Here is a tiny trained network, its code and every weight. The questions are about switching its units off for an input and a class, where a switched-off unit gives its printed mean instead of its output.

import numpy as np


def w(rows, s, z=0):
    codes = np.array(rows[::2]) - 128.0
    scale = np.full(codes.shape[1], s)
    scale[-1] = z or s
    return codes * scale


def f(y):
    return np.maximum(y, 0)


def log_softmax(a):
    a = a - a.max(-1, keepdims=True)
    return a - np.log(np.exp(a).sum(-1, keepdims=True))


def net(x, mask):
    res = np.array(x, float).reshape(1, 4) / 4 @ E
    y = f(res @ A[0][:, :-1].T + A[0][:, -1])
    res = res + np.where(mask, y, B[0][:, -1]) @ B[0][:, :-1]
    return log_softmax(res[-1] @ U[:, :-1].T + U[:, -1])


A, B = {}, {}
E = w([
[227,182,123,20,56,255,115,162],'x0',
[152,119,124,60,207,129,248,75],'x1',
[125,192,192,211,171,5,92,78],'x2',
[171,157,160,198,222,100,167,171],'x3',
],0.01)
A[0] = w([
[102,123,174,169,139,218,89,122,135],'n0',
[116,197,158,206,85,152,128,148,208],'n1',
[120,132,129,122,91,151,87,165,92],'n2',
[81,136,133,162,165,95,67,151,188],'n3',
[141,151,165,142,187,145,120,78,194],'n4',
[202,123,102,127,131,168,195,96,225],'n5',
[66,52,125,122,97,134,120,139,188],'n6',
[67,144,144,51,120,132,192,29,161],'n7',
[158,131,180,115,77,139,126,105,172],'n8',
[47,104,128,175,124,47,87,17,253],'n9',
[211,215,135,94,119,125,140,81,184],'n10',
[2,67,88,95,92,143,157,145,84],'n11',
[178,127,160,169,190,144,122,59,209],'n12',
[176,103,123,161,142,155,144,215,49],'n13',
[98,142,99,55,126,67,126,47,182],'n14',
[95,164,136,106,138,63,141,102,49],'n15',
[128,144,19,122,91,141,34,128,136],'n16',
[153,182,133,132,188,85,142,137,183],'n17',
[154,88,107,123,129,107,79,53,33],'n18',
[229,156,128,145,201,171,188,190,244],'n19',
],0.0091,0.0017)
B[0] = w([
[121,118,159,106,116,122,167,87,153],'n0',
[94,93,123,160,140,116,112,91,169],'n1',
[136,146,170,141,136,174,147,83,169],'n2',
[85,149,113,130,122,85,83,88,194],'n3',
[118,138,103,117,106,120,147,143,170],'n4',
[131,136,85,87,165,74,121,157,202],'n5',
[167,155,148,182,126,136,101,139,182],'n6',
[109,133,92,147,156,10,124,138,205],'n7',
[97,94,102,171,150,183,147,151,161],'n8',
[91,159,89,190,170,43,45,96,254],'n9',
[143,107,120,95,141,169,201,180,189],'n10',
[122,151,188,173,106,151,91,90,201],'n11',
[136,114,112,104,134,112,126,112,180],'n12',
[127,168,82,55,119,52,125,123,165],'n13',
[93,116,101,172,192,45,103,123,182],'n14',
[103,125,157,156,111,117,85,151,171],'n15',
[147,127,200,158,85,163,112,122,193],'n16',
[132,125,113,90,101,92,111,147,186],'n17',
[161,108,113,92,167,115,146,119,149],'n18',
[130,93,74,81,192,86,190,140,220],'n19',
],0.011,0.013)
U = w([
[102,131,69,162,126,62,69,105,221],'0',
[156,86,2,37,167,95,199,192,206],'1',
[158,128,144,129,49,205,111,143,2],'2',
],0.0095,0.00095)

Each question gives the input, the list of numbers given to net, and the class t.
The units are the neurons (one row each of A and B). Each row of codes is followed by its name. A weight is (code - 128) times the scale printed after its matrix; where a second scale follows, it is the last column's (A, B and U).
mask holds one flag per neuron, in row order. A switched-off neuron (its flag False) gives its mean, the last column of its row in B, instead of its output. The means were averaged over made-up inputs and are rounded, as every weight is.
A unit's drop is (log p(t) with every unit on - log p(t) with that unit switched off) / (log p(t) with every unit on - log p(t) with every unit switched off).
The circuit of an input: a set's keep is (log p(t) with only the set's units on - log p(t) with every unit switched off) / (log p(t) with every unit on - log p(t) with every unit switched off). Starting from the 12 units with the biggest drops (on a tie, the unit counted first), units are removed one at a time, each time the one whose removal leaves the highest keep (on an exact tie, the one counted first), for as long as the keep stays at least 0.8.
units of the circuit, in order: the units of the circuit, biggest drop first
top k neurons: the k neurons with the biggest drops, biggest first
drop of u: that unit's drop, to one decimal
input [5,2,7,-7], class 1: units of the circuit, in order -> n10
input [4,-5,-5,4], class 1: top 2 neurons -> n13; n19
input [0,4,-6,-4], class 0: top 3 neurons -> n11; n19; n10
input [8,1,2,-4], class 1: top 2 neurons -> n10; n11
input [-1,8,-2,-8], class 0: top 3 neurons -> n11; n19; n14
input [-3,-2,-6,4], class 1: top 2 neurons -> n9; n16
input [3,-5,4,-3], class 2: drop of n14 -> 0.1
input [-1,8,1,-2], class 1: drop of n9 -> 0.1
input [-5,7,1,7], class 1: drop of n19 -> 0.5
input [6,0,1,7], class 1: drop of n0 -> 0.0
